Below are the code and all the weights of a small trained network. Each question names an input and a class and asks about switching units off, where a switched-off unit gives its printed mean instead of its output.

import numpy as np


def w(rows, s, z=0):
    codes = np.array(rows[::2]) - 128.0
    scale = np.full(codes.shape[1], s)
    scale[-1] = z or s
    return codes * scale


def f(y):
    return y / 2 * (1 + np.tanh(0.7978845608 * (y + 0.044715 * y**3)))


def log_softmax(a):
    a = a - a.max(-1, keepdims=True)
    return a - np.log(np.exp(a).sum(-1, keepdims=True))


def net(x, mask):
    res = np.array(x, float).reshape(1, 7) / 4 @ E
    y = f(res @ A[0][:, :-1].T + A[0][:, -1])
    res = res + np.where(mask, y, B[0][:, -1]) @ B[0][:, :-1]
    return log_softmax(res[-1] @ U[:, :-1].T + U[:, -1])


A, B = {}, {}
E = w([
[254,74,184,65,28,96],'x0',
[114,122,160,131,142,114],'x1',
[62,61,60,139,61,61],'x2',
[117,170,158,124,85,189],'x3',
[105,55,167,135,184,91],'x4',
[235,182,61,78,214,151],'x5',
[129,141,122,124,103,169],'x6',
],0.0076)
A[0] = w([
[134,176,130,165,186,136,132],'neuron 0',
[202,112,155,107,109,130,199],'neuron 1',
[76,155,115,139,136,115,120],'neuron 2',
[247,102,186,83,103,126,128],'neuron 3',
[159,137,121,163,205,187,93],'neuron 4',
[121,111,120,157,123,133,27],'neuron 5',
[104,135,160,142,117,147,187],'neuron 6',
[95,161,128,108,191,149,143],'neuron 7',
[101,155,131,146,165,116,253],'neuron 8',
[75,136,112,140,117,104,134],'neuron 9',
[131,137,196,184,126,143,158],'neuron 10',
[140,111,164,76,45,69,143],'neuron 11',
[82,95,96,204,152,112,200],'neuron 12',
[127,90,166,127,157,132,199],'neuron 13',
[172,145,174,82,157,124,72],'neuron 14',
[166,85,177,130,45,104,128],'neuron 15',
[175,62,130,155,89,110,173],'neuron 16',
[109,203,105,150,190,130,235],'neuron 17',
[155,145,139,120,165,146,87],'neuron 18',
[145,77,112,107,67,106,174],'neuron 19',
[81,164,104,176,118,111,201],'neuron 20',
],0.011,0.0051)
B[0] = w([
[77,122,78,76,105,142,192],'neuron 0',
[214,197,190,154,144,13,219],'neuron 1',
[63,2,73,122,33,132,174],'neuron 2',
[202,116,169,154,97,36,255],'neuron 3',
[80,131,126,6,75,100,198],'neuron 4',
[153,113,202,79,38,56,116],'neuron 5',
[129,127,93,227,171,126,179],'neuron 6',
[60,77,116,34,144,161,195],'neuron 7',
[104,111,25,123,172,190,221],'neuron 8',
[53,48,70,162,79,120,184],'neuron 9',
[182,160,94,144,173,228,183],'neuron 10',
[61,230,230,46,177,89,235],'neuron 11',
[126,101,88,172,100,170,246],'neuron 12',
[138,121,119,151,185,147,182],'neuron 13',
[179,22,168,109,106,66,166],'neuron 14',
[85,157,216,73,178,120,235],'neuron 15',
[132,150,188,109,180,138,204],'neuron 16',
[102,140,116,68,138,244,255],'neuron 17',
[161,26,126,49,52,112,153],'neuron 18',
[55,181,239,126,217,112,211],'neuron 19',
[139,45,38,167,114,154,218],'neuron 20',
],0.0063,0.0077)
U = w([
[107,139,120,166,142,237,255],'0',
[25,180,201,3,136,158,71],'1',
[154,247,200,195,179,125,212],'2',
[212,124,192,121,71,114,7],'3',
[39,93,156,223,2,134,49],'4',
],0.0073,0.0043)

Each question gives the input, the list of numbers given to net, and the class t.
The units are the neurons (one row each of A and B). Each row of codes is followed by its name. A weight is (code - 128) times the scale printed after its matrix; where a second scale follows, it is the last column's (A, B and U).
mask holds one flag per neuron, in row order. A switched-off neuron (its flag False) gives its mean, the last column of its row in B, instead of its output. The means were averaged over made-up inputs and are rounded, as every weight is.
A unit's drop is (log p(t) with every unit on - log p(t) with that unit switched off) / (log p(t) with every unit on - log p(t) with every unit switched off).
The circuit of an input: a set's keep is (log p(t) with only the set's units on - log p(t) with every unit switched off) / (log p(t) with every unit on - log p(t) with every unit switched off). Starting from the 12 units with the biggest drops (on a tie, the unit counted first), units are removed one at a time, each time the one whose removal leaves the highest keep (on an exact tie, the one counted first), for as long as the keep stays at least 0.8.
circuit, biggest first: the units of the circuit, biggest drop first
unit that matters most: the unit with the biggest drop
k most important neurons: the k neurons with the biggest drops, biggest first
drop when u is switched off: that unit's drop, to one decimal
input [-8,-4,-5,1,4,7,-4], class 1: circuit, biggest first => (neuron 4)
input [-2,0,-2,-3,-1,-6,7], class 0: 2 most important neurons => (neuron 3; neuron 10)
input [0,-8,-6,3,5,-6,2], class 0: circuit, biggest first => (neuron 11; neuron 10)
input [8,7,5,2,-5,-8,-4], class 1: 2 most important neurons => (neuron 11; neuron 15)
input [-5,-6,-1,7,-7,7,3], class 1: 2 most important neurons => (neuron 4; neuron 7)
input [-6,-8,2,2,2,-4,-8], class 4: circuit, biggest first => (neuron 2; neuron 9)
input [-5,-6,-4,-5,-5,3,4], class 1: 2 most important neurons => (neuron 4; neuron 7)
input [-8,4,2,-8,-5,-5,-5], class 4: 2 most important neurons => (neuron 2; neuron 9)
input [8,-4,-2,-4,-7,-7,-8], class 2: 2 most important neurons => (neuron 1; neuron 3)
input [1,-2,8,0,-2,3,8], class 2: drop when neuron 0 is switched off => 0.2
input [8,-8,7,-3,-4,-5,7], class 1: drop when neuron 4 is switched off => 0.0
input [-2,8,-1,-5,-4,-2,-3], class 0: drop when neuron 3 is switched off => 0.1
input [-5,-2,3,8,-8,-4,3], class 4: 2 most important neurons => (neuron 2; neuron 9)
input [0,6,-1,-5,-1,-7,5], class 0: unit that matters most => neuron 3
